Below are the code and all the weights of a small trained network. Each question names an input and a class and asks about switching units off, where a switched-off unit gives its printed mean instead of its output.

import numpy as np


def w(rows, s, z=0):
    codes = np.array(rows[::2]) - 128.0
    scale = np.full(codes.shape[1], s)
    scale[-1] = z or s
    return codes * scale


def f(y):
    return np.maximum(y, 0)


def log_softmax(a):
    a = a - a.max(-1, keepdims=True)
    return a - np.log(np.exp(a).sum(-1, keepdims=True))


def net(x, mask):
    res = np.array(x, float).reshape(1, 2) / 4 @ E
    y = f(res @ A[0][:, :-1].T + A[0][:, -1])
    res = res + np.where(mask, y, B[0][:, -1]) @ B[0][:, :-1]
    return log_softmax(res[-1] @ U[:, :-1].T + U[:, -1])


A, B = {}, {}
E = w([
[174,90,236,165],'x0',
[2,24,150,138],'x1',
],0.01)
A[0] = w([
[89,80,125,127,90],'N1',
[136,122,140,104,255],'N2',
[149,112,166,182,91],'N3',
[92,99,131,122,188],'N4',
[42,49,137,116,101],'N5',
[108,76,110,100,166],'N6',
[90,130,22,128,109],'N7',
[89,149,29,105,138],'N8',
[197,160,115,95,82],'N9',
[127,137,138,111,115],'N10',
[238,147,79,112,149],'N11',
[170,82,253,116,122],'N12',
[144,167,137,119,94],'N13',
[103,143,81,87,88],'N14',
],0.013,0.011)
B[0] = w([
[121,168,177,118,171],'N1',
[206,116,13,253,255],'N2',
[184,129,157,87,157],'N3',
[135,141,123,213,212],'N4',
[115,205,204,125,233],'N5',
[127,147,141,191,196],'N6',
[198,99,173,96,200],'N7',
[191,69,161,131,218],'N8',
[98,158,210,129,178],'N9',
[142,138,113,130,128],'N10',
[112,168,189,206,232],'N11',
[215,72,192,116,228],'N12',
[115,142,166,133,147],'N13',
[152,104,170,101,161],'N14',
],0.025,0.011)
U = w([
[143,254,191,157,113],'0',
[240,32,179,79,136],'1',
[180,152,42,189,255],'2',
[167,130,103,48,95],'3',
[121,124,72,60,101],'4',
[122,148,77,114,95],'5',
[146,121,96,75,86],'6',
[136,159,100,94,88],'7',
],0.0081,0.0072)

Each question gives the input, the list of numbers given to net, and the class t.
The units are the neurons (one row each of A and B). Each row of codes is followed by its name. A weight is (code - 128) times the scale printed after its matrix; where a second scale follows, it is the last column's (A, B and U).
mask holds one flag per neuron, in row order. A switched-off neuron (its flag False) gives its mean, the last column of its row in B, instead of its output. The means were averaged over made-up inputs and are rounded, as every weight is.
A unit's drop is (log p(t) with every unit on - log p(t) with that unit switched off) / (log p(t) with every unit on - log p(t) with every unit switched off).
The circuit of an input: a set's keep is (log p(t) with only the set's units on - log p(t) with every unit switched off) / (log p(t) with every unit on - log p(t) with every unit switched off). Starting from the 12 units with the biggest drops (on a tie, the unit counted first), units are removed one at a time, each time the one whose removal leaves the highest keep (on an exact tie, the one counted first), for as long as the keep stays at least 0.8.
circuit, biggest first: the units of the circuit, biggest drop first
k most important neurons: the k neurons with the biggest drops, biggest first
drop of u: that unit's drop, to one decimal
input [7,7], class 0: circuit, biggest first : [N5]
input [0,-3], class 2: 2 most important neurons : [N5, N1]
input [-5,3], class 1: 3 most important neurons : [N8, N7, N11]
input [1,3], class 2: 2 most important neurons : [N11, N9]
input [2,3], class 2: 2 most important neurons : [N11, N9]
input [-7,-5], class 1: 2 most important neurons : [N8, N7]
input [5,-3], class 1: 2 most important neurons : [N12, N5]
input [-5,-4], class 1: 3 most important neurons : [N8, N5, N7]
input [3,0], class 2: 2 most important neurons : [N8, N7]
input [-6,-3], class 1: drop of N8 : 0.1
input [2,-2], class 2: drop of N5 : 0.3
input [1,7], class 0: drop of N5 : 0.4
